Each row has a class, written after it.
[-1.73 -0.03  0.22  0.78  0.73 -2.82 -1.03  1.60 -0.79  0.86 -0.02 -0.02
 -0.23  0.07 -0.17 -0.52  3.88 -0.81 -2.46  2.49 -1.24 -1.39 -0.63 -1.99
 -1.93 -0.22  0.48 -0.19  0.59  0.06  0.18 -1.20  1.17  2.26 -1.59  0.83
  1.08  1.51 -0.05 -2.95 -3.71 -0.04 -0.75  1.20 -0.67  3.67 -1.04  0.00]	gapa
[-3.16 -3.16  2.73 -7.37  3.39 -7.34 -4.56  2.38 -0.89  0.77 -1.13 -1.32
 -0.38 -2.92 -1.39  5.80  5.04  0.42 -3.89  3.96 -3.75 -3.43 -0.74 -3.09
 -2.96  1.97 -4.05 -1.10 -0.19  0.87  0.92 -3.42  5.77  3.09  0.56 -4.74
 -4.73  2.99 -1.04  3.10 -8.68  2.54  1.40  2.19 -3.59  1.94 -2.86 -3.25]	Sar
[-0.39 -0.24 -0.44 -0.67  2.29 -3.14 -1.91  2.13  0.09  0.44 -3.97 -0.22
 -0.73 -0.63 -2.23  1.76  0.61  1.43 -1.70  0.08  0.21 -3.22 -1.58 -2.62
 -1.90 -0.46 -1.44 -0.34  0.17  2.62  0.02 -1.73  3.62  1.62 -0.88 -0.80
 -2.44  0.64 -1.11  2.91 -3.48  2.83  0.95  1.52 -2.57  4.56 -0.73 -4.76]	Sar
[-1.35 -0.79  0.16 -4.37  4.23 -4.65 -3.13  2.11 -0.91  1.53 -2.62 -0.31
 -1.30 -1.51 -1.91  2.61  2.29  0.74 -2.27  1.71 -0.87 -3.83  0.48 -2.01
 -1.81  0.64 -2.48 -1.10 -0.28  2.12 -0.14 -1.60  4.51  1.87 -0.58 -1.48
 -2.78  1.48 -1.68  2.38 -5.20  2.89  0.34  2.35 -2.84  1.97 -0.94 -3.36]	Sar
[-1.72 -0.06  0.35  1.07  1.71 -3.63 -0.62  2.43 -1.25  1.12 -0.58 -0.56
  1.00  0.54 -1.04  0.07  5.45  0.49 -3.67  2.71 -1.56 -1.52 -0.75 -2.78
 -2.79  0.28  0.91 -0.15  1.64  0.66  0.79 -1.00  1.20  3.03 -1.13  0.88
  0.36  2.07 -0.80 -3.27 -3.12  0.32 -0.12  0.17 -0.99  4.79 -1.33 -1.30]	gapa
[-2.10 -1.71  1.46 -4.36  3.59 -5.77 -2.43  2.24 -0.73  0.69 -3.77 -1.39
 -0.75 -2.09 -1.08  3.71  2.05  1.86 -2.75  2.00 -2.00 -5.30  0.25 -1.20
 -3.40  0.87 -3.10 -0.99 -0.32  1.06  1.25 -1.53  5.10  3.72 -0.39 -3.35
 -2.64  1.50 -1.28  2.68 -6.55  2.79  0.63  3.46 -3.81  3.57 -1.83 -4.14]	Sar
[-1.77  0.16  0.81  0.35  1.64 -4.23 -1.06  2.80 -0.18  1.64 -0.27 -0.70
  0.49  0.69 -0.74  0.69  5.12  0.06 -3.66  3.49 -1.81 -1.20 -0.99 -3.21
 -2.29  0.02  0.19  0.04  0.61  0.75  0.93 -1.11  0.82  1.71 -1.40  0.27
  0.08  2.97  1.00 -2.56 -4.79  0.57 -1.00 -0.67 -0.92  3.26 -1.97 -0.21]	gapa
[-1.36  1.02 -0.52  0.57  0.60 -2.72 -1.05  1.46 -0.71  1.62 -2.04  0.07
 -0.36  0.18 -1.29 -0.96  2.92 -0.34 -2.41  2.04 -0.87 -1.47 -0.14 -1.49
 -1.21 -0.56  0.80 -0.10  1.32  0.21  0.56 -0.94  1.97  2.26 -2.14  1.86
  1.06  1.31  0.24 -2.45 -3.15  1.02 -0.89  0.12 -0.03  3.42 -1.12  0.33]	gapa
[-0.64  1.65 -1.49  2.45  0.02 -2.61 -0.85  2.33 -1.05  0.95 -1.37  0.94
  0.32  1.13 -1.51 -1.45  2.83  0.58 -1.96  1.29  0.61 -1.29  0.04 -1.44
 -1.13 -1.80  0.71  0.32  1.45  0.89 -0.03 -1.68  1.48  2.14 -2.37  2.87
 -0.13  0.67 -0.16 -3.93 -1.38  0.19 -0.88  0.08 -0.40  4.08 -0.56 -0.42]	gapa
[-1.26  0.66 -0.72  1.42  0.60 -2.93 -0.64  1.28 -0.38  1.82 -0.82  0.20
 -0.33  0.35 -0.49 -1.01  3.47  0.02 -3.13  2.43 -0.58 -1.44 -0.19 -1.58
 -1.65 -1.59  1.45 -0.04  0.70  0.72  0.29 -0.68  1.55  2.31 -1.09  1.23
  0.90  1.46 -0.81 -2.59 -2.97  0.47 -1.32  0.75 -0.95  3.71 -1.02  0.57]	gapa
[-0.69  0.76 -0.90  1.61  0.82 -1.85 -0.58  2.13 -0.62  0.38 -0.65  0.57
  0.56  0.93 -0.79 -0.76  3.22  0.45 -2.22  1.66  0.57 -1.19 -0.44 -2.21
 -2.50 -0.82  0.12  0.82  1.11  1.12  0.20 -1.82  1.22  2.05 -1.50  2.29
  0.71  1.90 -0.02 -3.13 -1.73  0.76 -0.46 -0.14 -1.16  3.97 -1.63 -1.25]	gapa
[-1.03 -0.93  0.83 -2.82  2.82 -4.46 -2.96  3.44 -1.41  0.23 -3.42 -0.48
  0.21 -0.52 -2.18  2.71  2.09  0.97 -2.73  0.94 -1.31 -4.10  0.61 -2.74
 -2.72  0.30 -1.95 -1.03 -0.24  2.42  0.51 -2.45  3.99  2.14 -1.30 -1.90
 -3.00  1.21 -1.57  1.84 -4.24  3.06  1.51  2.12 -3.08  3.40 -1.00 -4.70]	Sar
[-1.65 -1.58  0.40 -4.80  2.61 -5.77 -2.94  0.90 -0.68  0.67 -1.97 -0.61
 -0.63 -2.53 -1.79  4.21  2.41  1.31 -2.40  1.81 -3.78 -3.53  1.09 -2.11
 -1.88  1.32 -2.59 -1.41 -0.62  1.27  0.25 -2.10  4.96  2.44  0.08 -2.37
 -3.59  1.48 -1.04  2.75 -4.73  2.34  1.32  2.24 -2.88  2.43 -1.55 -3.25]	Sar
[-0.76  0.81 -1.45  1.49  1.16 -2.53 -0.44  1.51 -0.81  1.06 -0.77  1.32
 -0.29  1.05 -1.72 -2.11  2.39  0.52 -1.92  1.18  0.08 -1.49 -0.22 -1.89
 -1.42 -1.58  1.23 -0.02  1.19  1.04  0.15 -0.57  1.83  1.89 -2.09  1.88
  0.73  0.92 -0.34 -2.15 -2.38  0.55 -0.80  0.49 -0.57  4.49 -0.64 -0.42]	gapa
[ 0.06  0.13 -1.18 -1.28  2.09 -3.40 -2.38  2.19 -0.59  0.26 -3.03  0.62
 -0.68 -0.61 -2.09  1.25  0.26  1.18 -0.22 -0.63  0.81 -3.32  0.46 -2.06
 -0.88 -0.93 -0.04 -0.45  0.09  2.89 -0.33 -1.21  3.37  1.27 -1.14  0.61
 -1.86  1.03 -1.14  1.32 -1.45  2.75  1.04  1.50 -1.47  2.39 -0.45 -4.18]	Sar
[ 0.14  1.22 -1.48  2.90  0.52 -1.18  0.42  1.37 -0.78  1.29 -0.85  0.38
  0.53  1.32 -0.53 -1.90  2.15  0.09 -1.63  1.86  0.37 -1.40 -0.34 -1.42
 -0.99 -1.39  1.14  0.56  1.76  0.68  0.24 -0.89  0.62  1.46 -2.12  2.89
  1.11  0.57 -0.23 -4.25 -0.17  0.03 -0.96 -0.54 -0.10  4.28 -0.67 -0.24]	gapa
